Below are the code and all the weights of a small trained network. Each question names an input and a class and asks about switching units off, where a switched-off unit gives its printed mean instead of its output.

import numpy as np


def w(rows, s, z=0):
    codes = np.array(rows[::2]) - 128.0
    scale = np.full(codes.shape[1], s)
    scale[-1] = z or s
    return codes * scale


def norm(h):
    return h / np.sqrt((h * h).mean(-1, keepdims=True) + 1e-5)


def f(y):
    return y / 2 * (1 + np.tanh(0.7978845608 * (y + 0.044715 * y**3)))


def log_softmax(a):
    a = a - a.max(-1, keepdims=True)
    return a - np.log(np.exp(a).sum(-1, keepdims=True))


def net(x, mask):
    res = np.array(x, float).reshape(1, 4) / 4 @ E
    u = 0
    for l in range(3):
        y = f(norm(res) @ A[l][:, :-1].T + A[l][:, -1])
        res = res + np.where(mask[u : u + 12], y, B[l][:, -1]) @ B[l][:, :-1]
        u += 12
    return log_softmax(norm(res)[-1] @ U[:, :-1].T + U[:, -1])


A, B = {}, {}
E = w([
[90,177,134,5,61],'x0',
[89,80,216,178,50],'x1',
[212,46,87,121,75],'x2',
[130,125,129,129,128],'x3',
],0.0027)
A[0] = w([
[130,106,71,121,117,67],'L0N1',
[177,121,157,103,137,2],'L0N2',
[198,108,157,211,214,186],'L0N3',
[156,158,124,168,108,150],'L0N4',
[143,2,55,120,72,93],'L0N5',
[53,124,94,146,148,89],'L0N6',
[74,203,164,147,170,170],'L0N7',
[25,144,84,59,79,172],'L0N8',
[58,111,47,176,121,103],'L0N9',
[227,169,171,71,184,132],'L0N10',
[116,104,134,112,145,129],'L0N11',
[177,116,131,116,107,55],'L0N12',
],0.0039,0.0035)
B[0] = w([
[208,222,142,138,183,100],'L0N1',
[94,202,201,182,217,70],'L0N2',
[18,51,46,26,74,253],'L0N3',
[92,110,115,72,61,148],'L0N4',
[196,127,214,32,139,165],'L0N5',
[175,86,197,105,174,109],'L0N6',
[250,1,161,29,126,196],'L0N7',
[56,1,33,156,134,210],'L0N8',
[86,123,149,109,124,116],'L0N9',
[143,103,109,133,81,151],'L0N10',
[125,123,129,125,131,129],'L0N11',
[129,163,194,100,227,94],'L0N12',
],0.0022,0.0024)
A[1] = w([
[57,92,141,147,81,207],'L1N1',
[132,30,86,106,138,134],'L1N2',
[146,96,127,243,210,99],'L1N3',
[172,113,130,249,201,9],'L1N4',
[142,35,104,252,143,201],'L1N5',
[49,236,168,168,200,129],'L1N6',
[86,93,163,95,203,188],'L1N7',
[149,45,213,109,103,69],'L1N8',
[161,96,182,33,112,43],'L1N9',
[26,185,196,125,207,170],'L1N10',
[67,253,146,91,77,24],'L1N11',
[130,152,160,149,74,86],'L1N12',
],0.0047,0.0014)
B[1] = w([
[137,173,106,119,156,223],'L1N1',
[162,175,130,113,103,248],'L1N2',
[103,86,88,36,90,155],'L1N3',
[42,57,74,84,105,127],'L1N4',
[112,181,131,75,96,251],'L1N5',
[238,44,76,195,101,117],'L1N6',
[166,167,161,101,100,171],'L1N7',
[154,178,115,131,165,186],'L1N8',
[116,111,64,134,104,157],'L1N9',
[253,83,89,129,37,152],'L1N10',
[136,79,80,102,115,128],'L1N11',
[114,137,104,156,169,116],'L1N12',
],0.005,0.0026)
A[2] = w([
[129,138,87,109,153,124],'L2N1',
[125,119,83,135,254,57],'L2N2',
[202,73,146,143,101,104],'L2N3',
[72,141,214,201,109,118],'L2N4',
[104,80,204,130,108,135],'L2N5',
[95,34,123,141,153,71],'L2N6',
[46,66,119,88,144,74],'L2N7',
[116,156,132,126,97,152],'L2N8',
[159,148,81,139,142,226],'L2N9',
[117,166,118,109,127,250],'L2N10',
[161,138,116,97,118,212],'L2N11',
[99,175,145,115,169,39],'L2N12',
],0.0085,0.0011)
B[2] = w([
[86,198,178,195,119,189],'L2N1',
[109,175,193,14,175,147],'L2N2',
[212,117,188,159,162,177],'L2N3',
[102,128,196,43,229,157],'L2N4',
[131,207,55,75,231,141],'L2N5',
[140,157,27,150,2,103],'L2N6',
[80,68,162,135,19,175],'L2N7',
[123,78,123,129,175,182],'L2N8',
[92,138,201,154,143,193],'L2N9',
[86,51,155,168,97,213],'L2N10',
[152,80,156,173,147,251],'L2N11',
[142,112,132,198,123,123],'L2N12',
],0.0043,0.0034)
U = w([
[123,113,157,132,125,182],'0',
[107,107,84,107,89,123],'1',
[190,117,130,134,132,121],'2',
[106,165,142,96,171,116],'3',
[106,141,128,193,144,82],'4',
[129,219,20,183,148,9],'5',
[126,216,3,190,159,2],'6',
[127,220,4,189,155,2],'7',
],0.024,0.02)

Each question gives the input, the list of numbers given to net, and the class t.
The units are the neurons (one row each of A and B). Each row of codes is followed by its name. A weight is (code - 128) times the scale printed after its matrix; where a second scale follows, it is the last column's (A, B and U).
mask holds one flag per neuron, layer by layer. A switched-off neuron (its flag False) gives its mean, the last column of its row in B, instead of its output. The means were averaged over made-up inputs and are rounded, as every weight is.
A unit's drop is (log p(t) with every unit on - log p(t) with that unit switched off) / (log p(t) with every unit on - log p(t) with every unit switched off).
The circuit of an input: a set's keep is (log p(t) with only the set's units on - log p(t) with every unit switched off) / (log p(t) with every unit on - log p(t) with every unit switched off). Starting from the 12 units with the biggest drops (on a tie, the unit counted first), units are removed one at a time, each time the one whose removal leaves the highest keep (on an exact tie, the one counted first), for as long as the keep stays at least 0.8.
circuit, biggest first: the units of the circuit, biggest drop first
k most important neurons: the k neurons with the biggest drops, biggest first
top k neurons in layer l: the k neurons of layer l with the biggest drops, biggest first
input [-4,8,-8,6], class 2: 4 most important neurons	[L1N10; L1N6; L2N3; L0N8]
input [6,-8,8,2], class 2: most important neuron	[L0N3]
input [-6,8,-3,-1], class 3: 2 most important neurons	[L2N4; L2N5]
input [-5,6,-4,-1], class 3: 2 most important neurons	[L2N5; L2N4]
input [6,6,-6,-1], class 1: 2 most important neurons	[L1N11; L0N8]
input [-1,-8,5,-5], class 3: circuit, biggest first	[L1N10; L2N2]
input [-4,3,4,3], class 1: circuit, biggest first	[L1N5; L1N3]
input [5,7,-6,4], class 3: circuit, biggest first	[L2N5; L2N4]
input [6,1,-6,0], class 1: 3 most important neurons	[L0N8; L0N7; L1N11]
input [-6,-7,5,0], class 3: 2 most important neurons	[L2N2; L1N10]
input [-4,-3,-4,-8], class 0: 4 most important neurons	[L0N3; L0N7; L0N5; L0N8]
input [-4,0,-3,0], class 1: top 2 neurons in layer 1	[L1N5; L1N3]
input [-6,-4,0,2], class 1: 2 most important neurons	[L1N3; L1N4]
input [6,8,-3,-5], class 3: most important neuron	[L0N3]
input [-7,0,-8,4], class 2: 4 most important neurons	[L1N10; L1N6; L0N8; L2N3]
input [-6,-8,-5,1], class 3: top 2 neurons in layer 2	[L2N2; L2N1]
input [-3,-2,-3,-8], class 0: top 2 neurons in layer 0	[L0N3; L0N7]
input [6,5,-7,0], class 2: top 3 neurons in layer 1	[L1N10; L1N6; L1N5]
input [-7,0,6,-1], class 1: top 3 neurons in layer 1	[L1N4; L1N3; L1N10]
input [8,0,-6,1], class 1: top neuron in layer 0	[L0N8]
input [-3,-3,2,5], class 0: top 2 neurons in layer 2	[L2N5; L2N10]
